Below are the code and all the weights of a small trained network. Each question names an input and a class and asks about switching units off, where a switched-off unit gives its printed mean instead of its output.

import numpy as np


def w(rows, s, z=0):
    codes = np.array(rows[::2]) - 128.0
    scale = np.full(codes.shape[1], s)
    scale[-1] = z or s
    return codes * scale


def norm(h):
    return h / np.sqrt((h * h).mean(-1, keepdims=True) + 1e-5)


def f(y):
    return y / 2 * (1 + np.tanh(0.7978845608 * (y + 0.044715 * y**3)))


def log_softmax(a):
    a = a - a.max(-1, keepdims=True)
    return a - np.log(np.exp(a).sum(-1, keepdims=True))


def net(x, mask):
    res = np.array(x, float).reshape(1, 7) / 4 @ E
    u = 0
    for l in range(2):
        y = f(norm(res) @ A[l][:, :-1].T + A[l][:, -1])
        res = res + np.where(mask[u : u + 6], y, B[l][:, -1]) @ B[l][:, :-1]
        u += 6
    return log_softmax(norm(res)[-1] @ U[:, :-1].T + U[:, -1])


A, B = {}, {}
E = w([
[102,108,254,151,159,142,151],'x0',
[119,163,95,112,93,180,44],'x1',
[207,150,115,178,158,179,163],'x2',
[155,94,120,183,187,100,111],'x3',
[66,98,95,130,137,228,106],'x4',
[144,194,123,218,155,80,116],'x5',
[103,52,147,148,147,128,96],'x6',
],0.0035)
A[0] = w([
[151,182,85,129,96,45,155,124],'0.n1',
[153,229,102,184,77,134,27,113],'0.n2',
[106,111,2,35,60,120,108,4],'0.n3',
[31,159,46,159,104,16,86,16],'0.n4',
[118,78,205,92,136,63,54,31],'0.n5',
[141,38,47,203,196,225,20,129],'0.n6',
],0.0064,0.0024)
B[0] = w([
[91,87,121,153,253,151,143,164],'0.n1',
[197,165,69,163,115,121,165,192],'0.n2',
[137,139,27,103,20,153,109,189],'0.n3',
[40,61,203,42,180,98,68,164],'0.n4',
[121,195,100,183,138,129,198,157],'0.n5',
[190,114,164,71,205,229,167,253],'0.n6',
],0.0062,0.0054)
A[1] = w([
[117,100,103,94,24,111,36,14],'1.n1',
[76,93,254,104,107,243,110,109],'1.n2',
[168,83,143,248,108,14,134,103],'1.n3',
[75,177,109,78,70,135,3,5],'1.n4',
[87,176,146,149,158,42,72,97],'1.n5',
[101,174,205,141,59,158,214,169],'1.n6',
],0.0077,0.0018)
B[1] = w([
[21,83,64,85,88,89,78,167],'1.n1',
[104,30,247,115,208,57,109,255],'1.n2',
[5,254,92,146,110,31,165,205],'1.n3',
[60,97,125,69,24,84,205,171],'1.n4',
[146,146,171,175,181,122,221,165],'1.n5',
[109,49,71,75,177,185,84,195],'1.n6',
],0.0079,0.0048)
U = w([
[157,142,187,194,45,133,82,2],'0',
[86,254,124,220,162,45,196,156],'1',
[116,12,252,98,206,156,103,198],'2',
[239,189,46,144,119,226,126,161],'3',
[34,81,52,42,6,117,117,156],'4',
],0.0069,0.0038)

Each question gives the input, the list of numbers given to net, and the class t.
The units are the neurons (one row each of A and B). Each row of codes is followed by its name. A weight is (code - 128) times the scale printed after its matrix; where a second scale follows, it is the last column's (A, B and U).
mask holds one flag per neuron, layer by layer. A switched-off neuron (its flag False) gives its mean, the last column of its row in B, instead of its output. The means were averaged over made-up inputs and are rounded, as every weight is.
A unit's drop is (log p(t) with every unit on - log p(t) with that unit switched off) / (log p(t) with every unit on - log p(t) with every unit switched off).
The circuit of an input: a set's keep is (log p(t) with only the set's units on - log p(t) with every unit switched off) / (log p(t) with every unit on - log p(t) with every unit switched off). Starting from all 12 units, units are removed one at a time, each time the one whose removal leaves the highest keep (on an exact tie, the one counted first), for as long as the keep stays at least 0.8.
circuit, biggest first: the units of the circuit, biggest drop first
most important unit: the unit with the biggest drop
k most important neurons: the k neurons with the biggest drops, biggest first
k most important neurons of layer l: the k neurons of layer l with the biggest drops, biggest first
drop of u: that unit's drop, to one decimal
input [-4,-2,2,3,2,6,1], class 3: most important unit -> 1.n2
input [7,-8,0,1,-2,-3,7], class 1: circuit, biggest first -> (0.n6; 1.n3)
input [-5,-8,8,4,5,2,1], class 3: 2 most important neurons of layer 0 -> (0.n4; 0.n1)
input [2,4,8,-2,1,5,3], class 3: 2 most important neurons -> (0.n2; 1.n2)
input [5,-3,6,2,-5,-4,-1], class 1: 3 most important neurons -> (0.n6; 1.n3; 0.n4)
input [1,3,-5,-7,-6,2,6], class 1: 2 most important neurons of layer 0 -> (0.n6; 0.n5)
input [-1,1,7,-3,-7,-7,-6], class 3: circuit, biggest first -> (1.n2; 1.n4)
input [-8,-6,3,7,-4,-3,3], class 1: 3 most important neurons -> (0.n6; 1.n2; 1.n3)
input [-2,8,1,-4,3,3,1], class 3: 2 most important neurons -> (0.n2; 0.n6)
input [3,-7,-1,2,2,6,6], class 1: 2 most important neurons -> (1.n3; 0.n6)
input [-3,-6,-4,3,-6,-2,-1], class 1: 2 most important neurons -> (0.n6; 1.n2)
input [5,-6,2,-7,2,7,-8], class 3: 4 most important neurons -> (1.n2; 0.n4; 1.n6; 0.n6)
input [8,7,6,2,-3,5,1], class 1: 3 most important neurons -> (0.n6; 1.n3; 0.n3)
input [4,8,-4,1,-6,-6,-4], class 4: most important unit -> 0.n6
input [-5,8,8,3,-7,-2,8], class 3: 2 most important neurons -> (1.n2; 0.n2)
input [-7,-5,1,2,8,-1,-5], class 3: 2 most important neurons of layer 0 -> (0.n6; 0.n4)
input [-5,-1,2,1,3,0,-1], class 3: 2 most important neurons of layer 0 -> (0.n6; 0.n3)
input [-1,7,4,4,-5,0,2], class 3: drop of 0.n4 -> 0.0
input [-5,-2,5,-2,-3,-8,4], class 4: drop of 0.n6 -> 0.1
input [0,2,6,5,-7,2,8], class 1: most important unit -> 1.n3
input [7,8,8,-5,-2,5,-7], class 3: drop of 0.n6 -> -0.1
